The symbols move the nodes like this.
κ: q343->q921, q873->q401, q880->q282, q356->q418, q267->q794, q884->q718, q299->q275, q27->q186, q272->q996, q418->q334, q397->q301, q842->q370, q370->q343, q93->q884, q92->q873, q624->q880, q922->q267, q690->q128, q544->q890, q401->q842, q898->q822, q91->q508, q191->q755, q755->q27, q735->q181, q331->q468, q209->q147, q468->q101, q996->q129, q258->q993, q147->q984, q77->q391, q921->q28, q129->q361, q732->q209, q84->q306, q101->q84, q984->q93, q845->q356, q743->q110, q308->q331, q301->q732, q98->q839, q245->q544, q334->q308, q186->q743, q736->q245, q359->q98, q717->q763, q280->q624, q28->q397, q993->q77, q508->q258, q398->q736, q763->q898, q826->q272, q361->q845, q87->q92, q822->q922, q282->q717, q839->q768, q275->q91, q718->q384, q128->q191, q768->q735, q391->q280, q115->q299, q794->q87, q890->q359, q384->q690, q306->q115, q110->q398, q181->q826
ω: q343->q508, q873->q115, q880->q361, q356->q755, q267->q468, q884->q763, q299->q359, q27->q92, q272->q718, q418->q27, q397->q77, q842->q275, q370->q91, q93->q717, q92->q306, q624->q129, q922->q331, q690->q922, q544->q28, q401->q299, q898->q334, q91->q839, q191->q794, q755->q87, q735->q984, q331->q110, q209->q624, q468->q398, q996->q384, q258->q735, q147->q880, q77->q826, q921->q258, q129->q690, q732->q280, q84->q245, q101->q736, q984->q282, q845->q191, q743->q401, q308->q743, q301->q391, q98->q732, q245->q921, q334->q186, q186->q873, q736->q343, q359->q301, q717->q356, q280->q996, q28->q993, q993->q181, q508->q768, q398->q370, q763->q418, q826->q884, q361->q128, q87->q84, q822->q308, q282->q845, q839->q209, q275->q98, q718->q898, q128->q267, q768->q147, q391->q272, q115->q890, q794->q101, q890->q397, q384->q822, q306->q544, q110->q842, q181->q93
η: q343->q370, q873->q92, q880->q624, q356->q845, q267->q922, q884->q93, q299->q115, q27->q755, q272->q826, q418->q356, q397->q28, q842->q401, q370->q842, q93->q984, q92->q87, q624->q280, q922->q822, q690->q384, q544->q245, q401->q873, q898->q763, q91->q275, q191->q128, q755->q191, q735->q768, q331->q308, q209->q732, q468->q331, q996->q272, q258->q508, q147->q209, q77->q993, q921->q343, q129->q996, q732->q301, q84->q101, q101->q468, q984->q147, q845->q361, q743->q186, q308->q334, q301->q397, q98->q359, q245->q736, q334->q418, q186->q27, q736->q398, q359->q890, q717->q282, q280->q391, q28->q921, q993->q258, q508->q91, q398->q110, q763->q717, q826->q181, q361->q129, q87->q794, q822->q898, q282->q880, q839->q98, q275->q299, q718->q884, q128->q690, q768->q839, q391->q77, q115->q306, q794->q267, q890->q544, q384->q718, q306->q84, q110->q743, q181->q735
ρ: q343->q275, q873->q84, q880->q996, q356->q128, q267->q308, q884->q282, q299->q544, q27->q794, q272->q93, q418->q191, q397->q258, q842->q115, q370->q299, q93->q880, q92->q101, q624->q272, q922->q334, q690->q898, q544->q343, q401->q306, q898->q356, q91->q359, q191->q922, q755->q267, q735->q209, q331->q186, q209->q391, q468->q743, q996->q884, q258->q839, q147->q280, q77->q735, q921->q91, q129->q718, q732->q77, q84->q398, q101->q110, q984->q624, q845->q690, q743->q92, q308->q27, q301->q993, q98->q397, q245->q370, q334->q755, q186->q87, q736->q842, q359->q28, q717->q361, q280->q826, q28->q508, q993->q768, q508->q98, q398->q401, q763->q845, q826->q984, q361->q384, q87->q468, q822->q418, q282->q129, q839->q301, q275->q890, q718->q717, q128->q822, q768->q732, q391->q181, q115->q245, q794->q331, q890->q921, q384->q763, q306->q736, q110->q873, q181->q147

In the rows, zero is written as 49.

The rows follow the links: the fewer symbols apart two nodes are, the more alike their rows tend to be.

Named rows; a name shown again gets a slightly different row:
q343
[41, 70, 88, 26, 63, 39, 44, 54, 39, 9, 49, 46, 58, 43, 51, 34, 26, 25, 65, 57, 31, 69, 38, 63, 53, 29, 60, 74, 23, 51, 42, 48, 32, 68, 46, 56, 29, 44, 70, 33, 65, 61, 31, 41, 45, 66, 46, 54, 53, 64, 52, 66, 30, 72]
q743
[66, 87, 67, 27, 58, 35, 54, 60, 38, 31, 47, 33, 29, 47, 54, 32, 40, 19, 52, 35, 54, 37, 47, 68, 39, 52, 37, 57, 42, 43, 64, 40, 33, 59, 54, 53, 61, 20, 39, 47, 38, 21, 56, 28, 51, 76, 40, 67, 28, 29, 61, 42, 90, 28]
q93
[42, 12, 16, 78, 36, 66, 50, 39, 64, 87, 50, 63, 59, 56, 46, 71, 68, 84, 38, 57, 56, 49, 57, 28, 54, 60, 53, 29, 70, 53, 44, 57, 72, 32, 49, 43, 53, 75, 47, 61, 49, 64, 54, 69, 50, 22, 58, 33, 63, 58, 39, 45, 29, 53]
q845
[62, 35, 12, 70, 38, 58, 57, 46, 58, 89, 49, 50, 37, 56, 49, 63, 70, 71, 34, 40, 68, 28, 60, 38, 45, 71, 36, 26, 77, 45, 60, 51, 64, 32, 54, 43, 73, 51, 27, 67, 32, 35, 69, 54, 53, 37, 51, 46, 44, 32, 48, 31, 74, 23]
q717
[54, 22, 8, 76, 34, 62, 55, 42, 62, 92, 50, 56, 45, 58, 47, 69, 72, 79, 34, 46, 66, 35, 60, 33, 48, 70, 42, 24, 77, 48, 54, 53, 68, 30, 53, 43, 66, 61, 33, 66, 37, 45, 65, 62, 53, 28, 55, 41, 51, 41, 44, 35, 59, 33]
q624
[39, 10, 19, 78, 36, 66, 50, 38, 64, 81, 50, 66, 64, 54, 45, 71, 66, 84, 41, 59, 53, 53, 57, 27, 56, 56, 56, 34, 66, 54, 41, 59, 70, 34, 47, 43, 48, 76, 51, 58, 54, 68, 51, 71, 50, 21, 58, 33, 66, 61, 40, 49, 23, 58]
q186
[68, 82, 58, 33, 56, 38, 56, 60, 40, 41, 48, 34, 26, 49, 54, 36, 46, 25, 47, 32, 59, 31, 49, 65, 39, 57, 35, 52, 49, 42, 65, 40, 36, 54, 54, 52, 67, 22, 34, 52, 33, 18, 62, 29, 52, 72, 42, 67, 27, 25, 60, 38, 96, 22]
q922
[69, 61, 30, 53, 45, 48, 59, 54, 50, 69, 48, 40, 26, 54, 52, 50, 61, 48, 38, 32, 67, 25, 56, 52, 40, 68, 31, 34, 68, 42, 67, 43, 51, 40, 56, 47, 76, 32, 24, 61, 27, 20, 70, 40, 54, 55, 46, 58, 30, 22, 55, 30, 95, 15]
q718
[51, 21, 8, 77, 35, 63, 54, 42, 62, 93, 50, 58, 47, 58, 48, 70, 72, 81, 34, 48, 63, 36, 60, 32, 50, 69, 43, 25, 77, 49, 52, 54, 68, 29, 52, 42, 65, 63, 35, 65, 38, 50, 64, 63, 53, 26, 55, 40, 52, 42, 43, 35, 54, 36]
q84
[60, 89, 81, 21, 62, 34, 50, 61, 35, 16, 48, 34, 36, 44, 54, 28, 32, 14, 58, 40, 45, 47, 43, 71, 43, 42, 44, 66, 32, 45, 58, 40, 28, 65, 51, 56, 50, 23, 49, 40, 46, 32, 48, 28, 48, 78, 42, 66, 35, 39, 60, 51, 75, 41]
q755
[70, 68, 36, 47, 47, 46, 58, 56, 48, 62, 47, 39, 25, 53, 53, 46, 58, 42, 40, 33, 67, 25, 55, 56, 40, 66, 31, 38, 63, 42, 68, 43, 46, 43, 56, 48, 74, 29, 25, 59, 27, 18, 69, 37, 54, 60, 45, 61, 29, 22, 57, 31, 97, 15]
q984
[37, 11, 21, 77, 37, 65, 48, 37, 63, 78, 51, 65, 64, 55, 44, 70, 64, 84, 43, 61, 51, 55, 56, 27, 57, 53, 58, 35, 63, 55, 40, 59, 70, 35, 46, 43, 45, 77, 53, 56, 55, 70, 49, 72, 49, 21, 58, 33, 67, 64, 39, 50, 18, 62]
q110
[64, 89, 77, 23, 60, 34, 52, 61, 35, 21, 49, 34, 33, 45, 54, 29, 35, 16, 56, 37, 48, 43, 44, 71, 41, 46, 41, 63, 36, 44, 60, 39, 31, 63, 52, 55, 55, 22, 45, 44, 43, 27, 51, 27, 50, 78, 40, 66, 31, 35, 60, 48, 82, 36]
q147
[33, 11, 30, 72, 40, 65, 45, 38, 62, 71, 50, 66, 69, 53, 44, 68, 60, 79, 47, 64, 46, 62, 53, 30, 59, 49, 61, 40, 57, 56, 37, 59, 66, 39, 46, 45, 39, 79, 59, 53, 61, 77, 43, 71, 48, 23, 59, 31, 70, 69, 39, 55, 10, 70]
q272
[41, 10, 16, 78, 37, 65, 49, 39, 64, 84, 51, 63, 61, 56, 45, 70, 68, 84, 41, 58, 54, 50, 58, 28, 56, 57, 55, 32, 69, 54, 43, 59, 70, 33, 48, 44, 50, 75, 49, 59, 51, 67, 52, 71, 50, 20, 57, 33, 66, 59, 40, 48, 25, 56]
q993
[28, 27, 57, 56, 48, 56, 42, 42, 54, 42, 53, 63, 75, 48, 47, 55, 44, 61, 57, 67, 35, 72, 46, 40, 60, 35, 67, 57, 39, 58, 32, 58, 54, 53, 43, 50, 26, 73, 72, 41, 70, 81, 31, 65, 45, 35, 55, 37, 71, 77, 40, 65, 2, 84]
q384
[57, 29, 10, 74, 36, 61, 55, 45, 61, 91, 49, 53, 41, 58, 48, 67, 72, 75, 34, 43, 67, 31, 60, 35, 47, 70, 40, 24, 77, 47, 57, 52, 68, 29, 54, 43, 71, 56, 30, 66, 34, 39, 67, 58, 53, 32, 52, 44, 47, 35, 46, 32, 66, 28]
q763
[59, 31, 11, 72, 36, 60, 55, 45, 60, 90, 49, 52, 38, 57, 48, 64, 72, 73, 33, 41, 68, 30, 60, 37, 46, 71, 38, 25, 77, 46, 58, 51, 65, 31, 54, 43, 71, 54, 28, 66, 33, 37, 68, 57, 53, 34, 52, 45, 45, 34, 47, 32, 71, 25]
q87
[68, 84, 62, 31, 57, 38, 56, 60, 39, 37, 47, 34, 27, 48, 53, 34, 44, 23, 49, 33, 56, 33, 49, 67, 39, 54, 35, 53, 47, 43, 64, 39, 35, 56, 54, 52, 65, 20, 35, 51, 35, 19, 59, 29, 52, 75, 41, 67, 28, 26, 61, 40, 94, 24]

Each walk starts at a row. The symbols on each line, taken left to right, move it on to the next node.
Answer with the node's row; about right is enough.
[45, 78, 91, 22, 65, 36, 44, 55, 36, 7, 51, 42, 53, 42, 53, 30, 26, 20, 65, 52, 33, 64, 39, 67, 49, 31, 55, 74, 22, 51, 46, 45, 30, 69, 47, 58, 33, 37, 65, 34, 60, 52, 34, 36, 46, 72, 45, 59, 46, 58, 55, 65, 43, 64]
η κ ρ -> [44, 75, 90, 23, 64, 36, 44, 56, 37, 7, 49, 43, 55, 41, 51, 32, 26, 20, 64, 52, 32, 66, 38, 65, 51, 30, 58, 75, 22, 51, 45, 46, 31, 70, 46, 56, 31, 39, 67, 33, 62, 55, 34, 38, 45, 69, 45, 57, 48, 59, 54, 65, 39, 67]
ρ κ ω -> [30, 40, 71, 45, 54, 51, 41, 45, 49, 28, 52, 57, 73, 44, 47, 48, 37, 49, 61, 66, 31, 75, 42, 48, 58, 30, 68, 65, 30, 57, 33, 54, 48, 60, 43, 53, 23, 66, 75, 38, 72, 78, 28, 58, 45, 44, 54, 41, 67, 77, 45, 69, 4, 85]
[28, 20, 47, 63, 46, 59, 43, 40, 58, 53, 52, 65, 75, 49, 45, 60, 50, 69, 53, 66, 38, 70, 48, 35, 60, 39, 66, 53, 44, 57, 31, 59, 60, 48, 44, 48, 30, 77, 68, 45, 67, 81, 36, 68, 45, 29, 57, 34, 72, 75, 40, 63, 2, 80]
κ ρ ω ρ -> [44, 12, 13, 78, 35, 66, 50, 39, 64, 88, 51, 63, 58, 56, 45, 70, 70, 86, 39, 56, 58, 47, 59, 29, 55, 62, 51, 29, 71, 52, 45, 57, 70, 32, 49, 43, 55, 72, 44, 61, 48, 62, 56, 70, 50, 21, 57, 35, 62, 55, 39, 43, 34, 50]
η ρ κ ρ -> [47, 14, 10, 79, 35, 65, 53, 41, 63, 91, 50, 61, 54, 57, 46, 71, 71, 84, 36, 52, 61, 42, 58, 29, 53, 65, 48, 27, 74, 51, 48, 56, 71, 29, 50, 42, 59, 69, 40, 63, 44, 56, 59, 67, 52, 23, 56, 37, 58, 50, 41, 39, 42, 43]
[53, 86, 87, 21, 65, 34, 47, 58, 35, 10, 50, 37, 44, 42, 53, 29, 28, 16, 63, 47, 39, 56, 41, 70, 45, 35, 50, 72, 25, 48, 52, 41, 28, 68, 49, 56, 42, 29, 57, 37, 55, 40, 40, 31, 48, 77, 43, 64, 40, 48, 58, 58, 59, 53]
κ ρ ω -> [36, 57, 83, 33, 60, 44, 41, 50, 44, 14, 50, 51, 66, 43, 49, 40, 30, 35, 65, 61, 30, 73, 39, 56, 56, 28, 64, 72, 24, 55, 37, 51, 39, 66, 44, 55, 25, 54, 75, 33, 70, 70, 28, 48, 45, 57, 49, 48, 60, 72, 49, 70, 17, 80]
ρ η κ -> [35, 54, 80, 36, 58, 45, 40, 48, 44, 17, 50, 52, 67, 44, 50, 41, 31, 38, 65, 62, 30, 74, 40, 55, 56, 28, 66, 71, 26, 55, 35, 51, 40, 65, 44, 54, 23, 56, 74, 33, 71, 73, 28, 50, 45, 55, 50, 47, 62, 71, 48, 70, 14, 81]
[56, 24, 10, 75, 35, 61, 56, 44, 62, 92, 50, 54, 43, 58, 47, 67, 72, 78, 34, 45, 67, 32, 61, 34, 48, 70, 40, 25, 77, 47, 55, 53, 68, 30, 53, 43, 67, 59, 30, 65, 36, 42, 66, 60, 53, 30, 54, 42, 50, 38, 45, 33, 62, 31]
η η -> [44, 14, 12, 79, 35, 66, 51, 40, 64, 90, 50, 62, 55, 57, 45, 71, 70, 84, 37, 54, 59, 44, 59, 28, 53, 63, 50, 28, 72, 51, 46, 57, 71, 30, 49, 43, 57, 70, 41, 62, 46, 59, 57, 69, 51, 23, 58, 36, 61, 53, 40, 41, 36, 47]
ρ κ ω -> [64, 40, 15, 66, 38, 56, 57, 49, 56, 86, 49, 48, 33, 57, 49, 61, 70, 65, 34, 38, 69, 26, 60, 42, 44, 72, 35, 27, 76, 44, 62, 49, 61, 32, 55, 44, 75, 46, 26, 66, 30, 30, 70, 52, 55, 42, 50, 50, 39, 29, 49, 30, 81, 20]
[60, 88, 78, 22, 62, 34, 51, 60, 35, 19, 49, 34, 35, 43, 54, 29, 34, 15, 56, 38, 46, 45, 43, 70, 42, 44, 42, 64, 35, 44, 58, 40, 29, 64, 52, 55, 52, 22, 47, 42, 46, 29, 49, 27, 50, 79, 41, 66, 32, 36, 61, 50, 78, 39]
ω ρ κ -> [42, 72, 90, 24, 63, 38, 43, 55, 38, 9, 49, 45, 56, 42, 51, 32, 26, 23, 66, 55, 33, 67, 39, 65, 51, 29, 59, 76, 22, 52, 43, 46, 32, 69, 45, 56, 30, 41, 69, 32, 65, 57, 32, 39, 46, 67, 45, 56, 51, 62, 53, 66, 35, 70]
ρ ρ -> [39, 66, 88, 28, 62, 40, 42, 53, 40, 9, 50, 47, 60, 41, 51, 35, 28, 27, 66, 59, 30, 70, 39, 62, 53, 28, 62, 74, 22, 53, 40, 48, 35, 68, 45, 56, 27, 47, 72, 33, 68, 62, 29, 43, 46, 64, 46, 52, 55, 66, 51, 68, 27, 75]
[34, 11, 27, 74, 39, 66, 46, 38, 63, 73, 52, 65, 68, 53, 45, 68, 62, 81, 45, 62, 47, 59, 53, 29, 58, 50, 60, 39, 60, 56, 37, 59, 68, 37, 46, 44, 41, 79, 58, 53, 59, 75, 45, 72, 49, 21, 58, 33, 70, 67, 39, 53, 13, 67]
ω ω κ -> [63, 38, 13, 69, 39, 57, 57, 48, 59, 87, 49, 50, 35, 57, 49, 62, 70, 68, 33, 39, 69, 27, 60, 40, 44, 71, 35, 26, 76, 45, 60, 49, 62, 32, 54, 44, 74, 49, 27, 65, 31, 32, 70, 53, 54, 39, 51, 49, 41, 31, 49, 29, 78, 21]
ω κ -> [71, 70, 40, 44, 49, 44, 58, 57, 45, 58, 47, 38, 24, 51, 53, 44, 55, 40, 41, 32, 65, 25, 55, 58, 39, 65, 32, 41, 61, 42, 68, 43, 45, 45, 56, 49, 74, 28, 27, 58, 28, 17, 68, 35, 53, 62, 44, 62, 28, 22, 57, 32, 98, 15]
[30, 34, 64, 51, 51, 54, 40, 42, 52, 34, 51, 61, 74, 46, 46, 52, 41, 55, 59, 67, 33, 74, 44, 43, 59, 33, 67, 62, 35, 58, 31, 56, 51, 56, 43, 51, 24, 70, 74, 39, 72, 80, 30, 62, 45, 39, 54, 39, 70, 78, 42, 68, 2, 85]
κ ρ ω ρ -> [36, 10, 24, 75, 38, 64, 47, 38, 64, 77, 52, 66, 66, 53, 45, 69, 64, 83, 43, 61, 49, 58, 55, 29, 58, 52, 59, 36, 61, 55, 38, 59, 69, 37, 46, 44, 42, 78, 55, 55, 57, 73, 47, 71, 49, 21, 58, 32, 69, 65, 39, 52, 15, 65]
κ η ρ ω -> [48, 16, 9, 78, 35, 65, 53, 41, 63, 91, 51, 59, 52, 58, 47, 70, 73, 83, 35, 51, 62, 41, 60, 30, 52, 65, 47, 25, 74, 51, 49, 56, 70, 30, 51, 42, 61, 68, 37, 64, 42, 54, 61, 67, 52, 24, 55, 37, 57, 47, 42, 39, 45, 41]
[32, 13, 34, 70, 41, 63, 44, 38, 60, 67, 51, 65, 70, 52, 45, 66, 58, 78, 48, 65, 46, 63, 52, 31, 59, 47, 63, 43, 55, 57, 35, 59, 65, 41, 44, 47, 37, 79, 62, 50, 63, 78, 42, 71, 48, 24, 58, 32, 71, 71, 39, 57, 8, 72]
ρ η η κ -> [31, 16, 40, 67, 43, 61, 43, 38, 60, 60, 52, 66, 72, 51, 45, 64, 55, 75, 51, 66, 42, 67, 49, 32, 60, 43, 65, 47, 50, 57, 35, 60, 64, 45, 45, 47, 33, 79, 65, 48, 65, 80, 38, 71, 47, 27, 58, 33, 72, 74, 39, 61, 4, 77]
η η -> [29, 30, 61, 53, 51, 54, 41, 43, 53, 38, 51, 61, 73, 47, 45, 54, 44, 58, 59, 67, 33, 74, 45, 42, 61, 33, 67, 60, 37, 58, 31, 56, 52, 55, 44, 50, 25, 71, 73, 41, 70, 81, 31, 63, 45, 38, 56, 38, 71, 78, 42, 67, 1, 83]
